Below are the code and all the weights of a small trained network. Each question names an input and a target symbol and asks about switching units off, where a switched-off unit gives its printed mean instead of its output.

import numpy as np


def w(rows, s, z=0):
    codes = np.array(rows[::2]) - 128.0
    scale = np.full(codes.shape[1], s)
    scale[-1] = z or s
    return codes * scale


def norm(h):
    return h / np.sqrt((h * h).mean(-1, keepdims=True) + 1e-5)


def f(y):
    return y / 2 * (1 + np.tanh(0.7978845608 * (y + 0.044715 * y**3)))


def softmax(a):
    e = np.exp(a - a.max(-1, keepdims=True))
    return e / e.sum(-1, keepdims=True)


def log_softmax(a):
    a = a - a.max(-1, keepdims=True)
    return a - np.log(np.exp(a).sum(-1, keepdims=True))


def net(x, mask):
    ids = ['ΘΛΞΣΦΨΩαβε'.index(c) for c in x.split()]
    T = len(ids)
    res = E[ids] + P[:T]
    r = norm(res)
    for j in range(2):
        rows = slice(2 * j, 2 * j + 2)
        q, k, v = (r @ M[0][rows].T for M in (Q, K, V))
        z = softmax(np.where(np.tri(T) > 0, q @ k.T / 2**0.5, -1e9)) @ v
        o = O[0][rows]
        res = res + np.where(mask[j], z, o[:, -1]) @ o[:, :-1]
    y = f(norm(res) @ A[0][:, :-1].T + A[0][:, -1])
    res = res + np.where(mask[2:10], y, B[0][:, -1]) @ B[0][:, :-1]
    return log_softmax(norm(res)[-1] @ U[:, :-1].T + U[:, -1])


Q, K, V, O, A, B = {}, {}, {}, {}, {}, {}
E = w([
[123,155,136,118,137,123],'Θ',
[151,37,4,158,67,172],'Λ',
[161,130,131,117,182,122],'Ξ',
[134,128,160,205,128,210],'Σ',
[93,142,182,133,134,83],'Φ',
[167,105,194,122,119,186],'Ψ',
[84,170,152,153,188,104],'Ω',
[185,123,171,164,112,126],'α',
[155,151,182,97,161,78],'β',
[128,136,122,160,186,151],'ε',
],0.024)
P = w([
[221,221,254,97,56,118],'0',
[217,163,185,197,83,74],'1',
[184,176,158,148,65,76],'2',
[180,167,156,123,71,103],'3',
[182,163,148,95,64,103],'4',
[178,170,148,86,82,127],'5',
[167,174,128,63,80,131],'6',
[180,181,94,35,98,138],'7',
[205,203,138,36,115,129],'8',
],0.0063)
Q[0] = w([
[156,237,156,100,128,169],'head 1',
[116,124,82,92,129,139],'head 1',
[208,254,182,150,117,115],'head 2',
[17,153,108,109,72,140],'head 2',
],0.0087)
K[0] = w([
[68,40,56,113,112,121],'head 1',
[110,121,141,160,140,146],'head 1',
[107,41,2,79,121,134],'head 2',
[223,75,173,182,163,97],'head 2',
],0.0086)
V[0] = w([
[197,53,143,96,42,83],'head 1',
[156,144,35,70,158,185],'head 1',
[116,27,188,150,173,225],'head 2',
[1,137,136,195,49,137],'head 2',
],0.0098)
O[0] = w([
[52,118,68,83,159,214,173],'head 1',
[98,136,167,137,1,113,98],'head 1',
[148,28,186,50,176,78,117],'head 2',
[165,220,236,16,120,157,1],'head 2',
],0.0094,0.0033)
A[0] = w([
[103,67,207,153,109,31,157],'neuron 1',
[2,142,112,69,98,156,101],'neuron 2',
[229,152,135,83,138,139,109],'neuron 3',
[109,108,84,130,180,34,118],'neuron 4',
[63,187,136,156,179,41,33],'neuron 5',
[90,153,141,199,194,172,180],'neuron 6',
[146,73,50,134,41,123,94],'neuron 7',
[131,86,68,67,37,154,252],'neuron 8',
],0.011,0.0036)
B[0] = w([
[209,131,95,54,74,75,174],'neuron 1',
[107,178,146,99,48,89,209],'neuron 2',
[103,156,92,195,185,86,171],'neuron 3',
[157,71,214,114,126,232,190],'neuron 4',
[170,108,64,217,137,177,189],'neuron 5',
[127,118,76,55,113,109,249],'neuron 6',
[147,63,111,182,244,2,229],'neuron 7',
[72,68,151,216,189,85,254],'neuron 8',
],0.01,0.0059)
U = w([
[144,211,57,202,46,148,97],'Θ',
[107,58,252,82,151,147,113],'Λ',
[96,21,89,166,64,45,105],'Ξ',
[188,221,206,244,102,110,147],'Σ',
[104,93,84,2,166,133,110],'Φ',
[234,92,186,124,7,65,180],'Ψ',
[134,117,150,154,92,226,116],'Ω',
[170,153,242,69,167,62,154],'α',
[62,108,191,159,53,68,255],'β',
[99,196,152,106,243,121,52],'ε',
],0.0073,0.0026)

Each question gives the input, a string of symbols that net reads in full, and the target symbol t.
The units are the heads (2 rows each of Q, K, V and O) and the neurons (one row each of A and B). Each row of codes is followed by its name. A weight is (code - 128) times the scale printed after its matrix; where a second scale follows, it is the last column's (O, A, B and U).
mask holds one flag per unit, heads first, then neurons. A switched-off unit (its flag False) gives its mean, the last column of its rows in O or B, instead of its output. The means were averaged over made-up inputs and are rounded, as every weight is.
A unit's drop is (log p(t) with every unit on - log p(t) with that unit switched off) / (log p(t) with every unit on - log p(t) with every unit switched off).
The circuit of an input: a set's keep is (log p(t) with only the set's units on - log p(t) with every unit switched off) / (log p(t) with every unit on - log p(t) with every unit switched off). Starting from all 10 units, units are removed one at a time, each time the one whose removal leaves the highest keep (on an exact tie, the one counted first), for as long as the keep stays at least 0.8.
circuit, biggest first: the units of the circuit, biggest drop first
unit that matters most: the unit with the biggest drop
k most important neurons: the k neurons with the biggest drops, biggest first
which heads matter: for each layer, one digit per head in row order, 1 if its drop is at least 0.15 and else 0, layers parted by /
input Θ Θ ε, target Θ: 2 most important neurons => neuron 7; neuron 8
input ε Ω Θ, target Σ: circuit, biggest first => head 1; head 2
input ε Σ Ξ, target Ψ: 3 most important neurons => neuron 1; neuron 8; neuron 7
input Θ Θ α, target Θ: which heads matter => 11
input Φ Ω β, target Σ: which heads matter => 01
input Θ Λ Φ Ξ, target ε: circuit, biggest first => head 2; neuron 3; head 1; neuron 7
input Λ Θ Σ, target Ω: which heads matter => 01
input β ε ε Λ Λ Ξ ε Φ, target Ψ: circuit, biggest first => neuron 1
input Λ Θ Σ Ξ, target ε: 2 most important neurons => neuron 3; neuron 7
input Ξ Λ Ψ Σ Ξ Φ ε, target Φ: which heads matter => 00
input Φ Ω ε Λ α, target Σ: circuit, biggest first => neuron 3; head 2; neuron 7
input α α Σ, target Φ: which heads matter => 10
input Σ Σ Σ, target α: which heads matter => 01
input ε Λ ε Θ ε, target Φ: unit that matters most => neuron 6
input Ξ Σ Ψ ε ε Ξ, target Ψ: which heads matter => 11
input Ω Φ α Θ Σ Θ Ξ, target Θ: 2 most important neurons => neuron 7; neuron 8
input Ξ Θ ε Σ, target Ψ: circuit, biggest first => head 1; neuron 8; neuron 6; neuron 5
input Ω Σ Ψ Σ ε, target α: circuit, biggest first => head 2; head 1
input α Θ Ω Λ α, target Σ: circuit, biggest first => head 2; neuron 3; neuron 7
input Σ Σ Θ, target α: circuit, biggest first => head 2
input Σ Ψ Θ, target Λ: which heads matter => 11
input Λ Ψ Θ, target β: which heads matter => 10
input Φ Θ ε Σ Ψ, target α: which heads matter => 11
